Below are the code and all the weights of a small trained network. Each question names an input and a target symbol and asks about switching units off, where a switched-off unit gives its printed mean instead of its output.

import numpy as np


def w(rows, s, z=0):
    codes = np.array(rows[::2]) - 128.0
    scale = np.full(codes.shape[1], s)
    scale[-1] = z or s
    return codes * scale


def f(y):
    return y / 2 * (1 + np.tanh(0.7978845608 * (y + 0.044715 * y**3)))


def softmax(a):
    e = np.exp(a - a.max(-1, keepdims=True))
    return e / e.sum(-1, keepdims=True)


def log_softmax(a):
    a = a - a.max(-1, keepdims=True)
    return a - np.log(np.exp(a).sum(-1, keepdims=True))


def net(x, mask):
    ids = ['ΛΣΩαβξπ'.index(c) for c in x.split()]
    T = len(ids)
    res = E[ids] + P[:T]
    r = res
    for j in range(2):
        rows = slice(4 * j, 4 * j + 4)
        q, k, v = (r @ M[0][rows].T for M in (Q, K, V))
        z = softmax(np.where(np.tri(T) > 0, q @ k.T / 4**0.5, -1e9)) @ v
        o = O[0][rows]
        res = res + np.where(mask[j], z, o[:, -1]) @ o[:, :-1]
    y = f(res @ A[0][:, :-1].T + A[0][:, -1])
    res = res + np.where(mask[2:10], y, B[0][:, -1]) @ B[0][:, :-1]
    return log_softmax(res[-1] @ U[:, :-1].T + U[:, -1])


Q, K, V, O, A, B = {}, {}, {}, {}, {}, {}
E = w([
[205,184,145,156,158],'Λ',
[121,172,146,197,83],'Σ',
[253,52,102,184,83],'Ω',
[135,88,83,82,134],'α',
[56,138,80,133,96],'β',
[109,95,209,91,170],'ξ',
[179,108,184,75,166],'π',
],0.016)
P = w([
[194,136,150,159,2],'0',
[136,94,135,178,39],'1',
[128,97,127,170,72],'2',
[113,89,124,160,111],'3',
[112,100,111,142,142],'4',
[115,99,104,140,169],'5',
[112,94,95,136,198],'6',
[114,94,93,124,216],'7',
],0.0094)
Q[0] = w([
[109,109,148,133,149],'H0',
[176,133,126,128,119],'H0',
[112,154,70,250,158],'H0',
[137,203,99,127,192],'H0',
[237,107,126,86,126],'H1',
[139,67,67,102,226],'H1',
[116,115,223,224,215],'H1',
[146,129,108,33,107],'H1',
],0.018)
K[0] = w([
[109,154,148,106,130],'H0',
[163,117,117,116,128],'H0',
[119,187,40,168,192],'H0',
[74,63,106,137,190],'H0',
[223,86,116,116,182],'H1',
[84,111,63,112,187],'H1',
[124,184,193,253,238],'H1',
[151,124,75,20,125],'H1',
],0.018)
V[0] = w([
[78,129,97,146,117],'H0',
[162,92,44,103,77],'H0',
[124,104,115,65,192],'H0',
[102,36,230,161,145],'H0',
[118,194,80,188,137],'H1',
[117,150,88,143,95],'H1',
[152,150,142,179,255],'H1',
[143,92,121,100,154],'H1',
],0.0084)
O[0] = w([
[181,161,130,85,126,51],'H0',
[121,156,139,92,68,118],'H0',
[74,121,186,119,169,3],'H0',
[136,174,174,196,150,193],'H0',
[84,140,189,163,142,160],'H1',
[103,129,160,146,170,123],'H1',
[133,133,138,161,2,185],'H1',
[161,112,115,150,92,105],'H1',
],0.0098,0.0036)
A[0] = w([
[197,103,94,72,103,111],'N0',
[198,115,120,123,79,45],'N1',
[213,9,201,47,89,167],'N2',
[241,154,163,74,252,202],'N3',
[70,21,149,50,97,85],'N4',
[49,188,41,93,95,153],'N5',
[133,162,103,174,36,148],'N6',
[141,113,83,64,245,1],'N7',
],0.012,0.0038)
B[0] = w([
[159,78,140,196,178,178],'N0',
[62,112,135,161,195,198],'N1',
[128,235,160,104,156,254],'N2',
[65,132,115,84,32,180],'N3',
[176,210,82,88,94,146],'N4',
[112,10,149,64,153,149],'N5',
[90,94,128,80,42,245],'N6',
[164,237,145,253,106,137],'N7',
],0.014,0.0066)
U = w([
[88,97,93,135,18,202],'Λ',
[153,138,66,81,128,94],'Σ',
[83,96,188,165,186,89],'Ω',
[73,158,83,83,135,24],'α',
[73,152,81,78,130,2],'β',
[91,79,91,2,167,190],'ξ',
[86,211,156,3,142,123],'π',
],0.0067,0.004)

Each question gives the input, a string of symbols that net reads in full, and the target symbol t.
The units are the heads (4 rows each of Q, K, V and O) and the neurons (one row each of A and B). Each row of codes is followed by its name. A weight is (code - 128) times the scale printed after its matrix; where a second scale follows, it is the last column's (O, A, B and U).
mask holds one flag per unit, heads first, then neurons. A switched-off unit (its flag False) gives its mean, the last column of its rows in O or B, instead of its output. The means were averaged over made-up inputs and are rounded, as every weight is.
A unit's drop is (log p(t) with every unit on - log p(t) with that unit switched off) / (log p(t) with every unit on - log p(t) with every unit switched off).
The circuit of an input: a set's keep is (log p(t) with only the set's units on - log p(t) with every unit switched off) / (log p(t) with every unit on - log p(t) with every unit switched off). Starting from all 10 units, units are removed one at a time, each time the one whose removal leaves the highest keep (on an exact tie, the one counted first), for as long as the keep stays at least 0.8.
units of the circuit, in order: the units of the circuit, biggest drop first
most important unit: the unit with the biggest drop
k most important neurons: the k neurons with the biggest drops, biggest first
which heads matter: for each layer, one digit per head in row order, 1 if its drop is at least 0.15 and else 0, layers parted by /
drop when u is switched off: that unit's drop, to one decimal
input Ω Σ Λ Λ Σ, target Ω: which heads matter	01
input Λ Σ α, target Σ: most important unit	H1
input Ω Σ β Λ Λ β, target Ω: units of the circuit, in order	(H1 N7)
input Ω ξ Λ Λ β β, target ξ: which heads matter	00
input Λ Λ Λ Λ, target Λ: 2 most important neurons	(N2 N6)
input Σ Λ ξ α, target Ω: 3 most important neurons	(N0 N7 N6)
input ξ ξ π Ω, target Ω: 2 most important neurons	(N1 N0)
input Ω Λ π, target π: which heads matter	00
input β Λ Λ Σ π ξ Ω, target Ω: 2 most important neurons	(N0 N1)
input Λ β ξ, target π: 3 most important neurons	(N2 N4 N0)
input Σ Λ Λ β Λ Λ, target Λ: units of the circuit, in order	(N6 H1)
input ξ Λ Λ Λ ξ, target Ω: 2 most important neurons	(N6 N3)
input Σ Λ π α, target Ω: drop when N4 is switched off	-0.2
input β ξ Λ Λ ξ, target Ω: units of the circuit, in order	(H0)
input β β Λ α π, target π: drop when N2 is switched off	1.1
input Λ Λ Λ α, target Σ: drop when H1 is switched off	0.5
